Below are the code and all the weights of a small trained network. Each question names an input and a class and asks about switching units off, where a switched-off unit gives its printed mean instead of its output.

import numpy as np


def w(rows, s, z=0):
    codes = np.array(rows[::2]) - 128.0
    scale = np.full(codes.shape[1], s)
    scale[-1] = z or s
    return codes * scale


def f(y):
    return np.maximum(y, 0)


def log_softmax(a):
    a = a - a.max(-1, keepdims=True)
    return a - np.log(np.exp(a).sum(-1, keepdims=True))


def net(x, mask):
    res = np.array(x, float).reshape(1, 5) / 4 @ E
    y = f(res @ A[0][:, :-1].T + A[0][:, -1])
    res = res + np.where(mask, y, B[0][:, -1]) @ B[0][:, :-1]
    return log_softmax(res[-1] @ U[:, :-1].T + U[:, -1])


A, B = {}, {}
E = w([
[35,92,69,198,53,184,114,55],'x0',
[77,145,120,148,170,166,3,210],'x1',
[191,37,115,231,174,147,162,167],'x2',
[207,136,119,150,124,109,30,40],'x3',
[94,232,130,200,161,51,147,122],'x4',
],0.0069)
A[0] = w([
[231,156,150,51,190,88,129,196,52],'n0',
[142,84,107,185,148,132,157,156,83],'n1',
[143,30,123,34,100,185,109,145,76],'n2',
[78,138,117,92,122,135,172,165,87],'n3',
[191,137,134,137,117,124,63,78,92],'n4',
[69,184,132,21,100,123,97,93,61],'n5',
[135,130,119,137,132,118,172,101,94],'n6',
[174,114,126,105,100,100,217,53,82],'n7',
[145,79,126,81,116,152,112,129,102],'n8',
[86,134,119,144,152,156,1,211,68],'n9',
[146,100,139,187,134,138,129,139,62],'n10',
[182,64,125,216,153,147,139,166,74],'n11',
[108,129,135,120,131,137,152,148,255],'n12',
[88,157,123,53,106,127,109,101,63],'n13',
[176,128,126,142,137,108,55,63,122],'n14',
[95,222,124,217,150,56,151,129,84],'n15',
[52,106,139,106,133,151,207,205,42],'n16',
[155,137,124,107,101,132,189,78,70],'n17',
[24,81,97,196,80,170,117,44,49],'n18',
[163,133,118,123,137,138,94,89,56],'n19',
],0.017,0.0087)
B[0] = w([
[107,185,142,90,23,152,91,234,240],'n0',
[176,147,141,121,172,84,87,107,172],'n1',
[89,221,147,181,196,189,182,98,217],'n2',
[134,117,128,122,96,57,186,117,182],'n3',
[164,101,95,142,94,87,216,112,193],'n4',
[227,122,147,132,203,92,57,129,228],'n5',
[86,113,157,127,150,120,104,112,159],'n6',
[54,48,147,86,146,149,88,93,224],'n7',
[97,189,108,157,168,146,136,108,173],'n8',
[24,39,169,71,139,135,101,67,246],'n9',
[160,146,160,118,159,93,113,136,152],'n10',
[206,140,142,98,188,89,65,108,196],'n11',
[214,39,3,187,51,232,107,88,218],'n12',
[187,156,138,110,172,91,83,110,187],'n13',
[156,75,59,182,73,103,194,116,207],'n14',
[96,221,139,159,198,186,176,90,240],'n15',
[120,107,144,125,85,4,228,113,208],'n16',
[64,104,169,88,143,110,102,106,183],'n17',
[122,186,143,86,28,150,104,247,248],'n18',
[119,152,173,124,113,51,181,111,153],'n19',
],0.026,0.013)
U = w([
[138,189,154,105,64,108,81,198,96],'0',
[238,150,156,135,202,33,42,84,200],'1',
[50,65,173,104,153,100,87,59,104],'2',
[157,119,111,174,102,2,204,87,123],'3',
[104,234,149,207,199,156,158,77,221],'4',
[200,66,22,221,120,183,88,124,206],'5',
[100,87,107,213,225,61,112,241,2],'6',
],0.006,0.0036)

Each question gives the input, the list of numbers given to net, and the class t.
The units are the neurons (one row each of A and B). Each row of codes is followed by its name. A weight is (code - 128) times the scale printed after its matrix; where a second scale follows, it is the last column's (A, B and U).
mask holds one flag per neuron, in row order. A switched-off neuron (its flag False) gives its mean, the last column of its row in B, instead of its output. The means were averaged over made-up inputs and are rounded, as every weight is.
A unit's drop is (log p(t) with every unit on - log p(t) with that unit switched off) / (log p(t) with every unit on - log p(t) with every unit switched off).
The circuit of an input: a set's keep is (log p(t) with only the set's units on - log p(t) with every unit switched off) / (log p(t) with every unit on - log p(t) with every unit switched off). Starting from the 12 units with the biggest drops (on a tie, the unit counted first), units are removed one at a time, each time the one whose removal leaves the highest keep (on an exact tie, the one counted first), for as long as the keep stays at least 0.8.
units of the circuit, in order: the units of the circuit, biggest drop first
most important unit: the unit with the biggest drop
top k neurons: the k neurons with the biggest drops, biggest first
drop when u is switched off: that unit's drop, to one decimal
input [-5,1,-2,-6,6], class 3: top 4 neurons => [n16 n18 n2 n3]
input [4,2,-2,7,7], class 3: most important unit => n14
input [6,1,-8,-4,0], class 1: top 2 neurons => [n5 n0]
input [1,-4,6,3,6], class 1: top 2 neurons => [n11 n2]
input [1,2,-3,-6,8], class 4: top 2 neurons => [n15 n14]
input [5,-5,5,8,-1], class 3: top 2 neurons => [n14 n4]
input [7,-2,1,2,-8], class 4: top 2 neurons => [n2 n0]
input [8,-5,1,-8,-5], class 0: top 3 neurons => [n18 n14 n4]
input [-8,-7,6,3,-7], class 0: top 2 neurons => [n0 n9]
input [-5,-8,6,-1,-4], class 2: top 3 neurons => [n7 n5 n18]
input [3,5,-8,-8,-3], class 1: top 2 neurons => [n5 n13]
input [-4,-5,-1,6,7], class 4: top 2 neurons => [n15 n9]
input [1,2,3,-1,-2], class 5: units of the circuit, in order => [n16 n17]
input [-2,-3,-3,6,-8], class 4: most important unit => n2
input [7,1,3,6,-4], class 0: drop when n18 is switched off => 5.8
input [0,-5,-1,6,8], class 4: drop when n15 is switched off => 4.3
input [-1,-4,-1,3,4], class 2: drop when n8 is switched off => 0.5
